Below is a small trained network, with its code and all its weights. Each question gives an input and a class and asks what happens when units are switched off, that is, made to give their printed mean instead of their output.

import numpy as np


def w(rows, s, z=0):
    codes = np.array(rows[::2]) - 128.0
    scale = np.full(codes.shape[1], s)
    scale[-1] = z or s
    return codes * scale


def norm(h):
    return h / np.sqrt((h * h).mean(-1, keepdims=True) + 1e-5)


def f(y):
    return np.maximum(y, 0)


def log_softmax(a):
    a = a - a.max(-1, keepdims=True)
    return a - np.log(np.exp(a).sum(-1, keepdims=True))


def net(x, mask):
    res = np.array(x, float).reshape(1, 4) / 4 @ E
    u = 0
    for l in range(4):
        y = f(norm(res) @ A[l][:, :-1].T + A[l][:, -1])
        res = res + np.where(mask[u : u + 5], y, B[l][:, -1]) @ B[l][:, :-1]
        u += 5
    return log_softmax(norm(res)[-1] @ U[:, :-1].T + U[:, -1])


A, B = {}, {}
E = w([
[250,81,235,113,177,142],'x0',
[46,176,217,80,188,179],'x1',
[128,129,130,129,127,130],'x2',
[61,112,112,149,21,253],'x3',
],0.0045)
A[0] = w([
[170,69,127,122,8,255,6],'0.n1',
[150,97,100,146,106,115,196],'0.n2',
[82,224,135,139,153,153,58],'0.n3',
[100,198,97,111,143,35,2],'0.n4',
[89,229,176,63,168,104,44],'0.n5',
],0.0054,0.0026)
B[0] = w([
[110,106,191,134,106,1,253],'0.n1',
[178,87,110,204,155,104,224],'0.n2',
[76,25,171,137,81,150,193],'0.n3',
[89,137,27,166,178,6,200],'0.n4',
[98,16,148,46,159,5,225],'0.n5',
],0.0048,0.003)
A[1] = w([
[202,89,106,118,238,137,161],'1.n1',
[2,245,98,78,146,104,119],'1.n2',
[183,206,76,191,38,229,65],'1.n3',
[77,197,106,90,180,148,97],'1.n4',
[162,165,10,148,201,118,2],'1.n5',
],0.0055,0.0033)
B[1] = w([
[150,101,92,150,184,147,255],'1.n1',
[169,46,127,166,147,119,238],'1.n2',
[131,116,166,12,144,68,156],'1.n3',
[169,52,187,107,98,126,154],'1.n4',
[103,166,122,255,135,216,173],'1.n5',
],0.0084,0.0034)
A[2] = w([
[87,98,124,225,92,110,168],'2.n1',
[215,120,217,60,120,181,183],'2.n2',
[137,231,127,146,212,27,18],'2.n3',
[140,87,120,176,95,129,214],'2.n4',
[144,201,204,39,107,254,6],'2.n5',
],0.0064,0.0013)
B[2] = w([
[93,172,96,94,123,175,252],'2.n1',
[62,205,80,137,70,111,203],'2.n2',
[100,138,133,113,2,231,195],'2.n3',
[143,164,122,148,168,122,226],'2.n4',
[151,186,10,65,44,31,148],'2.n5',
],0.0065,0.0046)
A[3] = w([
[219,57,194,210,44,139,81],'3.n1',
[92,154,185,31,156,239,253],'3.n2',
[64,107,83,56,81,105,166],'3.n3',
[154,162,32,115,63,88,138],'3.n4',
[148,155,254,39,189,155,131],'3.n5',
],0.0059,0.003)
B[3] = w([
[12,148,255,144,146,188,192],'3.n1',
[147,99,50,157,124,142,212],'3.n2',
[227,143,203,94,149,139,254],'3.n3',
[127,175,146,48,104,104,245],'3.n4',
[98,197,43,176,80,122,197],'3.n5',
],0.0091,0.0042)
U = w([
[132,194,14,163,134,102,251],'0',
[156,181,135,5,49,100,199],'1',
[110,34,123,59,179,13,35],'2',
[118,36,111,95,85,253,17],'3',
[201,126,163,191,218,160,52],'4',
[33,154,223,160,109,142,77],'5',
],0.015,0.0024)

Each question gives the input, the list of numbers given to net, and the class t.
The units are the neurons (one row each of A and B). Each row of codes is followed by its name. A weight is (code - 128) times the scale printed after its matrix; where a second scale follows, it is the last column's (A, B and U).
mask holds one flag per neuron, layer by layer. A switched-off neuron (its flag False) gives its mean, the last column of its row in B, instead of its output. The means were averaged over made-up inputs and are rounded, as every weight is.
A unit's drop is (log p(t) with every unit on - log p(t) with that unit switched off) / (log p(t) with every unit on - log p(t) with every unit switched off).
The circuit of an input: a set's keep is (log p(t) with only the set's units on - log p(t) with every unit switched off) / (log p(t) with every unit on - log p(t) with every unit switched off). Starting from the 12 units with the biggest drops (on a tie, the unit counted first), units are removed one at a time, each time the one whose removal leaves the highest keep (on an exact tie, the one counted first), for as long as the keep stays at least 0.8.
units of the circuit, in order: the units of the circuit, biggest drop first
unit that matters most: the unit with the biggest drop
top k neurons: the k neurons with the biggest drops, biggest first
top k neurons in layer l: the k neurons of layer l with the biggest drops, biggest first
drop of u: that unit's drop, to one decimal
input [4,8,-8,8], class 1: unit that matters most	2.n5
input [0,7,-4,0], class 2: top 2 neurons	(0.n5; 2.n3)
input [-2,6,2,1], class 3: units of the circuit, in order	(0.n3; 3.n2)
input [8,2,6,6], class 1: units of the circuit, in order	(2.n5; 1.n2)
input [8,-4,8,8], class 5: top 2 neurons	(0.n1; 3.n1)
input [2,1,-8,0], class 0: top 4 neurons	(1.n1; 0.n1; 3.n3; 1.n2)
input [0,-8,-1,5], class 1: top 3 neurons	(3.n4; 1.n2; 2.n1)
input [1,-7,5,-4], class 4: top 2 neurons in layer 3	(3.n5; 3.n1)
input [5,1,-5,-6], class 0: top 2 neurons	(3.n5; 1.n2)
input [4,1,4,3], class 1: top 2 neurons	(2.n2; 1.n2)
input [-8,2,4,-6], class 2: top 2 neurons	(1.n2; 0.n5)
input [6,2,4,0], class 0: top 2 neurons	(1.n1; 3.n3)
input [7,0,1,3], class 5: top 2 neurons	(0.n1; 2.n1)
input [2,4,-1,-5], class 0: units of the circuit, in order	(3.n5)
input [3,-7,-2,1], class 5: top 2 neurons	(3.n1; 3.n3)
input [1,-2,2,-3], class 4: top 4 neurons	(0.n1; 1.n1; 2.n2; 3.n5)
input [1,8,-3,-4], class 0: top 2 neurons	(3.n5; 3.n2)
input [-1,8,6,8], class 3: top 2 neurons	(1.n2; 3.n2)
input [-8,-3,8,1], class 1: top 2 neurons in layer 1	(1.n3; 1.n1)
input [3,-4,4,-8], class 4: unit that matters most	1.n1
input [-4,6,3,-1], class 2: drop of 0.n5	0.1
input [5,-3,-5,7], class 5: drop of 0.n1	1.5
input [3,8,4,-8], class 0: drop of 3.n5	1.1
input [-7,3,8,2], class 3: drop of 1.n5	0.0
input [0,-1,0,-4], class 0: top 2 neurons in layer 1	(1.n5; 1.n2)
